Where the symbols take the elements:
j311: &>j381, ~>j519, $>j95, %>j89, §>j34, !>j971
j735: &>j655, ~>j772, $>j519, %>j100, §>j413, !>j580
j95: &>j247, ~>j971, $>j954, %>j874, §>j485, !>j89
j863: &>j915, ~>j837, $>j678, %>j413, §>j287, !>j651
j260: &>j285, ~>j151, $>j656, %>j977, §>j178, !>j815
j250: &>j909, ~>j571, $>j915, %>j126, §>j966, !>j821
j123: &>j966, ~>j590, $>j287, %>j863, §>j772, !>j655
j89: &>j136, ~>j950, $>j874, %>j281, §>j95, !>j768
j821: &>j255, ~>j847, $>j126, %>j590, §>j250, !>j851
j413: &>j123, ~>j273, $>j984, %>j519, §>j678, !>j735
j996: &>j954, ~>j195, $>j260, %>j815, §>j683, !>j151
j874: &>j34, ~>j768, $>j868, %>j41, §>j954, !>j281
j639: &>j178, ~>j645, $>j847, %>j909, §>j587, !>j731
j590: &>j634, ~>j455, $>j655, %>j837, §>j126, !>j578
j580: &>j837, ~>j123, $>j100, %>j381, §>j735, !>j287
j837: &>j821, ~>j966, $>j651, %>j273, §>j655, !>j740
j904: &>j768, ~>j95, $>j412, %>j285, §>j195, !>j954
j772: &>j578, ~>j126, $>j580, %>j287, §>j273, !>j123
j915: &>j455, ~>j821, $>j772, %>j123, §>j740, !>j126
j126: &>j492, ~>j851, $>j123, %>j655, §>j915, !>j590
j651: &>j126, ~>j740, $>j413, %>j735, §>j863, !>j273
j178: &>j412, ~>j996, $>j951, %>j656, §>j738, !>j260
j645: &>j996, ~>j25, $>j731, %>j670, §>j977, !>j738
j381: &>j273, ~>j863, $>j247, %>j136, §>j100, !>j678
j519: &>j863, ~>j580, $>j971, %>j950, §>j984, !>j100
j678: &>j772, ~>j651, $>j136, %>j984, §>j381, !>j413
j25: &>j195, ~>j868, $>j738, %>j178, §>j679, !>j683
j151: &>j874, ~>j904, $>j815, %>j679, §>j996, !>j412
j41: &>j95, ~>j961, $>j996, %>j151, §>j868, !>j195
j412: &>j281, ~>j954, $>j679, %>j25, §>j151, !>j285
j206: &>j645, ~>j656, $>j634, %>j571, §>j255, !>j587
j851: &>j206, ~>j909, $>j590, %>j578, §>j821, !>j455
j571: &>j670, ~>j639, $>j821, %>j851, §>j634, !>j847
j587: &>j738, ~>j977, $>j571, %>j847, §>j206, !>j639
j815: &>j868, ~>j412, $>j977, %>j645, §>j260, !>j679
j679: &>j41, ~>j285, $>j645, %>j738, §>j815, !>j25
j255: &>j977, ~>j951, $>j492, %>j634, §>j909, !>j206
j868: &>j485, ~>j281, $>j683, %>j996, §>j285, !>j41
j966: &>j847, ~>j634, $>j740, %>j915, §>j578, !>j250
j683: &>j904, ~>j41, $>j178, %>j260, §>j25, !>j996
j738: &>j151, ~>j683, $>j670, %>j951, §>j645, !>j178
j655: &>j250, ~>j578, $>j863, %>j651, §>j123, !>j837
j492: &>j639, ~>j206, $>j966, %>j250, §>j455, !>j634
j740: &>j851, ~>j250, $>j273, %>j772, §>j837, !>j915
j34: &>j100, ~>j984, $>j485, %>j95, §>j65, !>j311
j136: &>j580, ~>j413, $>j34, %>j311, §>j247, !>j984
j951: &>j679, ~>j260, $>j206, %>j587, §>j670, !>j656
j977: &>j683, ~>j679, $>j639, %>j731, §>j656, !>j645
j455: &>j587, ~>j255, $>j578, %>j966, §>j851, !>j492
j670: &>j815, ~>j178, $>j255, %>j206, §>j731, !>j951
j195: &>j89, ~>j485, $>j151, %>j412, §>j41, !>j904
j656: &>j25, ~>j815, $>j587, %>j639, §>j951, !>j977
j634: &>j731, ~>j587, $>j250, %>j821, §>j492, !>j571
j65: &>j519, ~>j136, $>j961, %>j485, §>j768, !>j34
j971: &>j678, ~>j100, $>j89, %>j768, §>j311, !>j950
j273: &>j590, ~>j915, $>j735, %>j580, §>j651, !>j772
j485: &>j950, ~>j311, $>j904, %>j954, §>j961, !>j95
j731: &>j260, ~>j738, $>j909, %>j255, §>j639, !>j670
j950: &>j413, ~>j381, $>j768, %>j65, §>j971, !>j247
j961: &>j971, ~>j34, $>j195, %>j904, §>j281, !>j485
j287: &>j740, ~>j655, $>j381, %>j678, §>j580, !>j863
j954: &>j65, ~>j89, $>j285, %>j868, §>j904, !>j874
j100: &>j651, ~>j287, $>j950, %>j247, §>j519, !>j381
j578: &>j571, ~>j492, $>j837, %>j740, §>j590, !>j966
j984: &>j287, ~>j735, $>j311, %>j971, §>j136, !>j519
j281: &>j311, ~>j65, $>j41, %>j195, §>j874, !>j961
j285: &>j961, ~>j874, $>j25, %>j683, §>j412, !>j868
j847: &>j951, ~>j731, $>j851, %>j455, §>j571, !>j909
j247: &>j735, ~>j678, $>j65, %>j34, §>j950, !>j136
j768: &>j984, ~>j247, $>j281, %>j961, §>j89, !>j65
j909: &>j656, ~>j670, $>j455, %>j492, §>j847, !>j255

The rows follow the links: the fewer symbols apart two elements are, the more alike their rows tend to be.

Each row is also shifted at random along 6 hidden directions that mean nothing.

Name the element of each row.
3 -13 -23 -3 14 8 40 19 -40 -11 37 22 -11 40 -26 -36 -12 11 36 22 32 -6 12 12 19 18 -12 -61 2 -53 1 10 -24 -1 14 32 -18 -15 -9 -15 -16
element: j655
76 6 11 22 -13 13 -4 -30 32 -27 -19 -5 -19 -27 -7 13 37 -13 -34 -5 -14 10 27 -48 1 -12 32 55 -1 10 -13 -14 -5 4 -12 -25 42 6 -11 3 31
element: j954
-54 -25 17 -9 4 -33 -45 43 -1 23 -1 -39 33 -2 26 -12 -44 -4 -4 -18 18 -1 25 30 -8 19 -2 -7 0 -33 45 14 5 -7 -23 -19 -33 0 29 25 15
element: j587
2 -16 28 7 -13 -30 -51 33 7 -4 2 -41 15 -13 16 14 -32 -8 -8 -3 15 15 48 -5 -17 18 14 19 -2 -30 48 -18 -7 -18 -37 -37 -4 -1 29 17 37
element: j656
-50 -29 5 -4 20 -28 -20 45 -17 19 -12 -11 62 11 23 -9 -75 25 16 -13 27 -23 -88 31 -3 30 -32 -35 -4 65 41 -38 1 15 -6 15 -8 6 28 7 -12
element: j492
109 2 3 -7 21 10 36 -47 18 15 -53 11 13 -16 15 -12 39 -32 -24 -13 -19 4 7 19 7 -36 11 50 5 49 -37 27 26 10 13 -7 -11 0 -15 7 -15
element: j95
-86 27 13 -18 -47 -14 -60 41 10 49 27 -27 -23 0 17 50 -20 -3 -13 -15 0 -20 5 11 -29 27 9 10 3 -57 43 29 8 -5 -23 -22 -26 -3 4 35 7
element: j731
-6 -20 -28 3 29 31 51 -25 -16 -15 9 35 -6 17 -24 -40 7 20 13 -9 11 -19 -32 -6 31 3 -15 -40 1 1 -35 12 -23 28 27 43 25 -2 -25 -25 -22
element: j735
-34 -18 25 1 -10 -17 -59 22 14 -3 -3 -45 -11 -16 16 10 -8 -27 -32 -6 8 9 105 3 -1 1 34 24 -1 -83 42 20 -5 -13 -44 -35 -24 -5 22 35 35
element: j645
-26 9 21 1 -10 13 -40 -31 50 29 -31 -13 9 -44 14 16 24 -15 -48 -53 -29 -16 -24 -18 -6 -10 20 68 -1 15 -13 28 14 27 0 -22 29 16 -12 20 13
element: j868
29 -31 18 -2 -1 -33 -36 53 -3 0 -9 -28 11 22 7 19 -65 7 -5 11 50 -37 -16 -7 17 42 10 -18 -5 -3 74 -39 -23 19 -65 -4 2 -6 27 42 21
element: j255
-27 15 -29 -5 8 45 40 -32 -3 -8 0 47 -47 21 -22 9 30 3 -6 15 -2 -44 -49 -13 29 -12 -2 -18 0 33 -40 6 -7 38 12 45 20 -7 -32 -3 -42
element: j381
1 -8 16 15 -3 16 -27 -38 44 11 -15 -15 6 -49 2 -16 34 -12 -37 -58 -26 5 4 -40 -3 -4 26 60 -1 -30 -19 36 -2 24 15 -24 44 18 -14 -2 35
element: j195
-19 15 20 -18 -32 -33 -48 48 3 21 0 -32 -21 16 17 54 -29 -14 -10 31 18 -16 43 29 -11 10 10 1 -3 -26 56 -5 14 -21 -54 -16 -45 -15 26 49 6
element: j639
-16 -32 26 7 -6 -21 -59 28 17 -10 -9 -47 -3 -13 10 8 -21 -17 -28 -3 22 0 68 -13 8 16 30 18 -1 -54 53 2 -15 1 -55 -32 -3 -7 22 39 40
element: j977
74 16 -24 -31 3 -2 63 17 -50 51 40 25 14 42 -3 -40 -13 6 55 -3 15 -2 -29 59 -12 26 -35 -45 2 -37 -13 55 2 -17 53 24 -61 -9 -10 -24 -31
element: j123
-18 5 -5 -15 -20 -10 -12 50 -16 15 25 5 -34 43 -5 34 -45 11 8 30 40 -49 -18 7 10 41 -1 -44 3 -28 53 -12 -19 12 -42 19 -14 -22 5 38 -8
element: j851
-87 21 -18 -25 -20 3 8 33 -39 6 22 16 -49 50 -2 38 -11 -1 18 55 11 -25 23 42 9 0 -12 -64 1 -22 15 1 8 -14 -19 30 -54 -23 2 18 -44
element: j590
42 -17 -26 0 27 13 59 -8 -38 -42 6 33 -15 37 -22 -29 4 7 31 49 22 5 28 14 26 -12 -9 -53 1 5 -18 -22 -18 -13 3 37 -14 -15 -10 -22 -22
element: j863
47 1 13 18 -5 11 -17 -33 39 -23 -23 -7 -14 -34 -5 14 34 -13 -36 -9 -19 7 23 -43 4 -22 23 58 0 18 -14 -15 -2 7 -16 -23 40 5 -3 5 28
element: j904
-26 -12 -9 -27 0 -9 4 41 -33 34 26 -2 -2 36 -1 -20 -39 5 22 1 35 -27 1 39 8 36 -10 -52 4 -65 32 39 -10 7 -8 12 -48 -12 4 19 -12
element: j250
16 16 9 -23 -31 -29 -10 55 -27 56 50 -18 19 17 13 -1 -43 11 35 -19 19 4 -13 34 -41 49 -21 -26 7 -76 46 35 -3 -23 10 -14 -50 2 12 -1 10
element: j571
-2 -15 -23 -3 40 31 49 -51 -6 0 -26 34 13 -6 -3 -47 36 -11 -6 -16 -19 4 -3 22 23 -39 -9 -1 0 26 -65 42 9 14 44 26 -6 -1 -23 -22 -32
element: j136

The symbols that take the first to the second take the third to the fourth, perhaps in another order. What is the fourth?
Answers are names.
-30 -5 14 -24 -13 -32 -30 52 -12 28 -10 -23 10 23 26 28 -44 -10 2 27 21 -13 17 51 -11 10 -8 -19 -1 1 51 -6 16 -14 -42 -5 -56 -13 29 37 -13
: -15 -19 30 -9 4 -16 -54 0 33 25 -50 -38 20 -25 31 23 -14 -25 -44 -18 -1 -17 20 17 3 -13 22 51 -1 21 25 8 20 13 -45 -24 -11 0 20 50 13
:: -3 56 -33 -15 -31 14 48 12 -37 6 55 47 -55 45 -24 32 12 17 43 46 -5 -9 -30 5 -13 15 -23 -52 7 -8 -16 -7 2 -20 26 33 -18 -8 -22 -23 -37
: j455

24 -1 26 8 2 -20 -31 -17 28 -16 -50 -29 18 -31 26 27 13 -33 -28 16 -20 31 60 12 -11 -41 20 62 -2 47 0 -27 30 -23 -33 -34 -15 1 22 22 9
: 74 12 -24 13 3 33 55 -33 -10 -24 29 34 -37 8 -35 -27 43 6 15 3 -3 7 10 -36 13 1 3 -11 -1 -39 -41 19 -29 7 34 16 29 -1 -36 -32 2
:: 57 39 -28 -6 -3 14 71 -19 -29 -1 2 50 -9 32 -12 13 14 18 35 33 -7 -10 -69 13 -5 -11 -26 -24 0 74 -38 -27 13 -4 32 30 -3 -1 -18 -28 -44
: j634

-120 -40 -15 -16 34 7 -1 19 -26 22 11 6 20 17 2 -42 -41 13 8 -18 25 -34 -32 39 25 23 -22 -62 2 -28 6 33 -15 31 19 37 -18 -1 -3 7 -28
: -7 -32 7 -15 17 -39 -13 46 -30 -6 -30 -22 37 32 28 8 -55 -10 18 51 36 -2 38 64 9 -2 -15 -34 -1 34 48 -42 9 -19 -47 6 -65 -17 41 29 -22
:: 44 5 8 -7 -34 -31 -18 62 -18 22 37 -18 -5 25 -3 17 -52 16 23 8 36 -13 -16 -4 -15 57 -1 -24 2 -50 65 -12 -17 -6 -29 -12 -13 -3 15 20 23
: j951

0 -29 10 15 28 16 -9 -48 32 -25 -30 -15 7 -42 -1 -39 49 -28 -36 -28 -23 36 82 -16 18 -40 31 48 -3 -26 -35 35 3 1 9 -20 17 6 -8 -2 24
: 62 -20 28 11 -7 -29 -41 14 24 -18 -16 -42 21 -31 16 1 -7 -11 -14 -8 6 32 60 -17 -13 4 25 46 -3 -18 34 -21 -4 -23 -36 -48 1 9 31 14 45
:: -21 -6 -12 24 24 31 28 -55 14 -44 -16 24 -4 -21 -13 -15 44 0 -14 -6 -27 14 -7 -33 23 -35 5 12 -2 46 -57 -16 -1 13 29 17 45 6 -18 -29 -6
: j41

113 -3 -21 -5 32 16 71 -39 -7 -15 -33 38 -1 19 -7 -23 24 -5 8 25 2 0 -9 20 21 -28 -3 1 1 60 -41 -2 7 4 17 28 -11 -10 -15 -9 -30
: 22 10 -25 8 11 28 54 -28 -13 -30 10 42 -25 16 -23 -11 30 9 17 26 -6 -2 -11 -13 15 -17 -10 -26 0 23 -43 -12 -10 6 24 31 16 -7 -23 -27 -22
:: -43 3 -33 12 17 26 48 -17 -25 -20 39 39 2 6 -27 -44 7 32 36 -14 -7 12 -56 -24 3 6 -27 -49 4 0 -42 0 -21 6 60 34 32 9 -28 -60 -14
: j651

50 40 -1 0 -14 16 20 -47 23 30 -17 20 8 -29 8 7 46 -3 -13 -31 -45 8 -59 -5 -28 -21 -4 52 1 54 -49 20 29 4 48 -7 19 16 -19 -21 -10
: 92 -5 -21 -18 32 27 63 -43 -7 33 -26 31 17 5 -2 -52 31 -12 -1 -23 -6 -11 -24 31 19 -13 -5 8 2 7 -50 68 9 24 44 24 -19 -5 -32 -9 -29
:: 24 3 27 5 -25 -32 -48 41 15 26 10 -34 26 -10 15 32 -50 12 -2 -24 12 -11 -52 -15 -27 40 1 21 -2 17 58 -30 -7 8 -32 -30 18 12 21 21 33
: j25

12 -37 -20 44 40 29 40 -40 -9 -105 5 23 -21 -4 -40 -38 31 18 7 30 2 32 44 -68 44 -26 14 -29 -4 6 -40 -55 -40 4 9 27 65 0 -13 -49 16
: 62 3 -17 -12 13 -15 46 30 -37 20 -2 25 28 48 1 -3 -51 26 42 17 32 -30 -99 37 1 27 -39 -54 1 67 13 -30 0 8 6 35 -23 -4 9 -7 -33
:: 43 28 -7 2 -9 33 26 -47 24 9 -17 30 -29 -7 -9 15 46 -3 -23 -10 -28 -20 -44 -27 7 -19 11 38 0 45 -44 12 9 29 15 12 34 4 -28 -1 -13
: j863

32 -23 -27 17 27 28 56 -13 -32 -48 48 26 -25 18 -44 -64 20 21 32 5 20 20 42 -35 30 19 -3 -55 1 -84 -26 18 -51 -1 34 29 20 -4 -25 -46 13
: 53 30 -29 -35 -16 26 57 7 -23 40 13 47 -57 59 -15 22 4 -3 16 30 20 -62 -42 30 20 19 -5 -40 4 -16 -9 42 -2 28 0 47 -37 -23 -33 24 -53
:: -11 -7 -19 -22 10 -3 27 30 -37 16 20 8 -5 38 -8 -20 -24 6 32 17 30 -12 11 43 10 24 -14 -62 6 -46 18 26 -11 -2 6 26 -43 -17 1 6 -24
: j966

111 0 -18 0 18 33 57 -38 -6 -13 -3 31 -44 20 -29 -21 44 -8 -5 14 9 -15 27 -18 37 -5 18 0 1 -25 -34 32 -17 23 9 25 9 -13 -31 1 -6
: -71 23 -29 12 -3 38 41 -27 -22 -49 42 40 -52 12 -38 -6 46 13 19 30 -20 21 19 -32 12 -19 -7 -42 3 -27 -56 -6 -16 -12 38 26 24 -2 -31 -44 -13
:: 50 16 -24 -9 20 20 64 -33 -27 -30 -13 35 -25 28 -9 -7 46 -16 17 55 -10 19 57 33 17 -45 -1 -22 0 19 -47 -1 13 -28 16 25 -42 -18 -9 -19 -42
: j580

44 22 -31 -8 -2 17 55 -2 -24 -17 14 43 -47 49 -24 20 5 12 20 50 15 -29 -30 -1 22 0 -7 -44 2 25 -17 -20 -10 11 -7 44 2 -17 -20 -2 -37
: -76 -37 -21 5 46 2 28 9 -42 -59 -5 17 -1 37 -12 -28 -15 6 29 56 19 10 46 23 40 -22 -17 -75 -2 16 -9 -43 -11 -11 -7 38 -20 -20 12 -15 -35
:: -11 9 -2 25 2 35 6 -51 24 -71 -8 13 -60 -15 -24 20 63 -14 -31 31 -22 16 77 -60 28 -43 37 24 -1 4 -40 -26 -8 0 -22 3 41 -6 -19 -7 8
: j950

89 18 17 -1 -21 15 -12 -31 41 11 -27 -3 -39 -18 -1 30 37 -27 -50 -9 -7 -22 24 -31 11 -9 40 64 1 -7 -5 24 2 22 -33 -19 21 -3 -18 38 17
: 4 48 -2 -14 -28 29 12 -49 33 42 -17 26 -33 -19 5 27 64 -23 -32 -24 -46 -14 -28 -2 -9 -28 9 54 2 20 -49 54 34 18 28 0 5 8 -32 7 -22
:: -165 33 -16 -14 -26 6 -11 34 -27 15 48 20 -37 30 -9 40 -22 22 19 24 2 -27 -36 18 -6 11 -25 -59 8 -19 7 -2 7 -5 7 33 -19 -7 -7 1 -38
: j492

-29 13 -7 -29 -21 -23 -6 49 -29 30 13 3 -15 45 13 35 -40 1 18 41 24 -21 -3 50 -7 16 -17 -41 2 -8 38 -6 15 -12 -29 17 -61 -18 18 27 -30
: -65 -38 10 7 13 -30 -29 48 -23 -3 18 -29 47 0 6 -31 -54 19 26 -12 24 20 2 18 -5 25 -20 -41 0 -32 37 -14 -11 -16 2 -8 -13 6 31 -8 15
:: -36 -12 7 16 13 27 -14 -53 37 -30 -32 3 -21 -36 -7 -4 52 -14 -45 -19 -28 0 23 -40 21 -38 25 42 -2 22 -40 1 -2 21 1 -5 46 6 -14 0 6
: j768

44 8 -27 5 -8 14 47 13 -32 -24 48 39 -39 44 -38 -7 -8 29 35 27 24 -17 -34 -30 17 34 -10 -58 3 -23 -6 -17 -37 8 9 33 21 -6 -18 -23 -5
: 115 16 -16 9 -7 40 48 -40 6 1 34 25 -39 -6 -38 -30 51 5 3 -27 -7 1 0 -53 9 19 18 16 2 -68 -35 50 -32 22 36 5 46 6 -42 -28 20
:: 72 18 19 21 -29 -1 -17 -21 28 -27 -1 -16 -23 -34 -3 25 40 -13 -15 1 -23 35 54 -50 -18 -14 34 61 -1 -13 -4 -18 -3 -17 -16 -43 30 8 2 -5 40
: j656

-38 18 -24 -1 11 43 31 -49 2 -18 -1 40 -56 6 -22 -3 55 -13 -15 16 -22 -11 21 -12 27 -32 12 -5 2 -5 -55 25 -2 13 20 30 10 -10 -33 -8 -29
: -31 28 -30 -8 -5 25 45 -3 -33 -7 40 41 -39 35 -28 -1 16 16 26 26 -3 -10 -18 1 9 2 -18 -53 1 -16 -30 9 -9 -5 28 39 -8 -11 -25 -27 -33
:: 67 1 6 18 5 6 5 -40 29 -27 -37 4 14 -30 4 4 32 -5 -22 -5 -24 17 -7 -31 2 -33 15 55 -7 72 -26 -35 12 1 2 -12 39 9 -4 -8 13
: j950

